Here is a tiny trained network, its code and every weight. The questions are about switching its units off for an input and a class, where a switched-off unit gives its printed mean instead of its output.

import numpy as np


def w(rows, s, z=0):
    codes = np.array(rows[::2]) - 128.0
    scale = np.full(codes.shape[1], s)
    scale[-1] = z or s
    return codes * scale


def f(y):
    return y / 2 * (1 + np.tanh(0.7978845608 * (y + 0.044715 * y**3)))


def log_softmax(a):
    a = a - a.max(-1, keepdims=True)
    return a - np.log(np.exp(a).sum(-1, keepdims=True))


def net(x, mask):
    res = np.array(x, float).reshape(1, 3) / 4 @ E
    y = f(res @ A[0][:, :-1].T + A[0][:, -1])
    res = res + np.where(mask, y, B[0][:, -1]) @ B[0][:, :-1]
    return log_softmax(res[-1] @ U[:, :-1].T + U[:, -1])


A, B = {}, {}
E = w([
[143,41,125,93,144,90,54,165,235],'x0',
[52,134,123,247,162,50,76,155,97],'x1',
[181,172,242,169,151,149,149,144,184],'x2',
],0.012)
A[0] = w([
[149,226,242,175,132,164,198,126,91,204],'N0',
[111,191,107,173,128,134,185,116,8,252],'N1',
[132,86,175,180,147,90,73,137,228,113],'N2',
[106,161,77,147,130,132,159,125,37,122],'N3',
[135,185,199,210,138,128,140,138,111,105],'N4',
[133,140,177,133,145,142,144,129,177,124],'N5',
],0.016,0.0022)
B[0] = w([
[120,127,108,123,138,114,251,110,121,241],'N0',
[125,123,231,132,113,121,93,116,134,253],'N1',
[131,139,139,164,129,140,17,170,137,220],'N2',
[175,122,135,57,118,152,113,135,159,214],'N3',
[125,151,193,160,133,127,170,103,119,196],'N4',
[124,121,181,94,100,127,107,100,104,170],'N5',
],0.02,0.021)
U = w([
[161,111,205,93,97,154,61,120,182,163],'0',
[47,123,78,201,178,110,64,149,125,29],'1',
[88,156,190,160,147,111,178,76,113,110],'2',
[145,71,62,2,102,155,197,74,127,253],'3',
],0.0098,0.0036)

Each question gives the input, the list of numbers given to net, and the class t.
The units are the neurons (one row each of A and B). Each row of codes is followed by its name. A weight is (code - 128) times the scale printed after its matrix; where a second scale follows, it is the last column's (A, B and U).
mask holds one flag per neuron, in row order. A switched-off neuron (its flag False) gives its mean, the last column of its row in B, instead of its output. The means were averaged over made-up inputs and are rounded, as every weight is.
A unit's drop is (log p(t) with every unit on - log p(t) with that unit switched off) / (log p(t) with every unit on - log p(t) with every unit switched off).
The circuit of an input: a set's keep is (log p(t) with only the set's units on - log p(t) with every unit switched off) / (log p(t) with every unit on - log p(t) with every unit switched off). Starting from all 6 units, units are removed one at a time, each time the one whose removal leaves the highest keep (on an exact tie, the one counted first), for as long as the keep stays at least 0.8.
circuit, biggest first: the units of the circuit, biggest drop first
k most important neurons: the k neurons with the biggest drops, biggest first
drop when u is switched off: that unit's drop, to one decimal
input [-3,-1,0], class 2: circuit, biggest first : N2
input [5,-4,-4], class 3: 2 most important neurons : N1, N2
input [3,-2,-6], class 3: 2 most important neurons : N2, N1
input [-8,-8,4], class 2: circuit, biggest first : N1, N0
input [3,2,-4], class 1: circuit, biggest first : N1, N3
input [2,-7,8], class 2: 2 most important neurons : N0, N3
input [2,6,6], class 2: 3 most important neurons : N4, N3, N0
input [2,7,8], class 2: 2 most important neurons : N4, N0
input [4,-7,-8], class 3: 2 most important neurons : N1, N2
input [-7,0,-8], class 0: drop when N4 is switched off : 0.0
input [2,-3,-3], class 3: drop when N2 is switched off : 0.8
input [8,1,-6], class 1: drop when N1 is switched off : 0.3
